Below are the code and all the weights of a small trained network. Each question names an input and a class and asks about switching units off, where a switched-off unit gives its printed mean instead of its output.

import numpy as np


def w(rows, s, z=0):
    codes = np.array(rows[::2]) - 128.0
    scale = np.full(codes.shape[1], s)
    scale[-1] = z or s
    return codes * scale


def norm(h):
    return h / np.sqrt((h * h).mean(-1, keepdims=True) + 1e-5)


def f(y):
    return y / 2 * (1 + np.tanh(0.7978845608 * (y + 0.044715 * y**3)))


def log_softmax(a):
    a = a - a.max(-1, keepdims=True)
    return a - np.log(np.exp(a).sum(-1, keepdims=True))


def net(x, mask):
    res = np.array(x, float).reshape(1, 5) / 4 @ E
    u = 0
    for l in range(3):
        y = f(norm(res) @ A[l][:, :-1].T + A[l][:, -1])
        res = res + np.where(mask[u : u + 4], y, B[l][:, -1]) @ B[l][:, :-1]
        u += 4
    return log_softmax(norm(res)[-1] @ U[:, :-1].T + U[:, -1])


A, B = {}, {}
E = w([
[114,87,123,234,91,72],'x0',
[89,174,186,155,138,82],'x1',
[172,90,144,164,148,74],'x2',
[234,118,153,126,103,101],'x3',
[67,2,124,144,104,151],'x4',
],0.0063)
A[0] = w([
[129,102,58,137,47,250,106],'L0N1',
[114,142,151,120,229,156,130],'L0N2',
[80,211,88,254,195,181,252],'L0N3',
[101,44,78,57,93,218,126],'L0N4',
],0.0071,0.0018)
B[0] = w([
[109,83,140,135,196,129,205],'L0N1',
[98,154,105,84,76,52,153],'L0N2',
[54,80,156,160,92,99,198],'L0N3',
[218,157,182,149,254,118,253],'L0N4',
],0.012,0.0043)
A[1] = w([
[64,98,212,176,99,180,231],'L1N1',
[113,108,80,96,130,149,6],'L1N2',
[174,148,254,105,146,139,237],'L1N3',
[137,118,127,94,174,175,69],'L1N4',
],0.0089,0.002)
B[1] = w([
[174,125,72,220,99,145,216],'L1N1',
[111,219,255,66,196,30,107],'L1N2',
[51,122,62,162,89,193,254],'L1N3',
[197,154,193,167,161,139,157],'L1N4',
],0.0081,0.0059)
A[2] = w([
[217,163,32,130,153,129,231],'L2N1',
[150,212,188,137,191,159,109],'L2N2',
[83,168,50,116,82,78,68],'L2N3',
[196,25,3,144,47,84,253],'L2N4',
],0.0063,0.0035)
B[2] = w([
[71,83,206,232,87,143,194],'L2N1',
[254,88,104,69,30,153,154],'L2N2',
[180,110,166,39,238,125,145],'L2N3',
[42,215,43,195,133,111,254],'L2N4',
],0.0072,0.0065)
U = w([
[127,100,150,96,101,54,1],'0',
[180,76,177,139,231,158,152],'1',
[58,149,104,25,147,67,106],'2',
[134,198,152,55,75,179,83],'3',
[68,145,82,249,83,114,199],'4',
],0.012,0.0049)

Each question gives the input, the list of numbers given to net, and the class t.
The units are the neurons (one row each of A and B). Each row of codes is followed by its name. A weight is (code - 128) times the scale printed after its matrix; where a second scale follows, it is the last column's (A, B and U).
mask holds one flag per neuron, layer by layer. A switched-off neuron (its flag False) gives its mean, the last column of its row in B, instead of its output. The means were averaged over made-up inputs and are rounded, as every weight is.
A unit's drop is (log p(t) with every unit on - log p(t) with that unit switched off) / (log p(t) with every unit on - log p(t) with every unit switched off).
The circuit of an input: a set's keep is (log p(t) with only the set's units on - log p(t) with every unit switched off) / (log p(t) with every unit on - log p(t) with every unit switched off). Starting from all 12 units, units are removed one at a time, each time the one whose removal leaves the highest keep (on an exact tie, the one counted first), for as long as the keep stays at least 0.8.
units of the circuit, in order: the units of the circuit, biggest drop first
k most important neurons: the k neurons with the biggest drops, biggest first
k most important neurons of layer l: the k neurons of layer l with the biggest drops, biggest first
drop when u is switched off: that unit's drop, to one decimal
input [-3,6,-6,-7,-6], class 2: most important neuron => L0N2
input [-2,1,5,0,-7], class 3: 4 most important neurons => L1N1; L2N3; L0N1; L2N4
input [6,-7,2,-6,4], class 1: units of the circuit, in order => L0N4; L1N3
input [-8,8,-1,-2,-3], class 2: units of the circuit, in order => L0N2; L0N4; L2N3
input [-4,3,-7,-8,0], class 2: units of the circuit, in order => L0N2; L2N1; L2N4
input [6,-8,-3,7,3], class 1: units of the circuit, in order => L0N1; L0N4
input [0,0,-4,-4,-7], class 2: 2 most important neurons => L0N2; L2N3
input [1,3,-1,1,-7], class 3: 4 most important neurons => L1N1; L0N1; L2N3; L2N4
input [0,7,8,2,-8], class 0: 3 most important neurons => L1N1; L2N4; L2N3
input [-6,-1,6,2,-6], class 3: 3 most important neurons of layer 2 => L2N4; L2N3; L2N2
input [-5,8,5,-6,2], class 2: 2 most important neurons => L0N2; L2N3
input [-6,7,5,5,-8], class 3: 2 most important neurons => L1N1; L2N4
input [-4,-7,-3,-1,-4], class 1: 2 most important neurons of layer 0 => L0N1; L0N4
input [-2,4,-8,0,-4], class 2: 3 most important neurons of layer 0 => L0N4; L0N2; L0N3
input [0,1,-7,0,-7], class 2: most important neuron => L0N4
input [-3,-2,1,-7,-5], class 2: drop when L1N1 is switched off => 0.0
input [-2,-5,7,-2,7], class 1: drop when L0N4 is switched off => 0.1
input [-4,1,-1,-4,-2], class 2: drop when L0N2 is switched off => 0.5
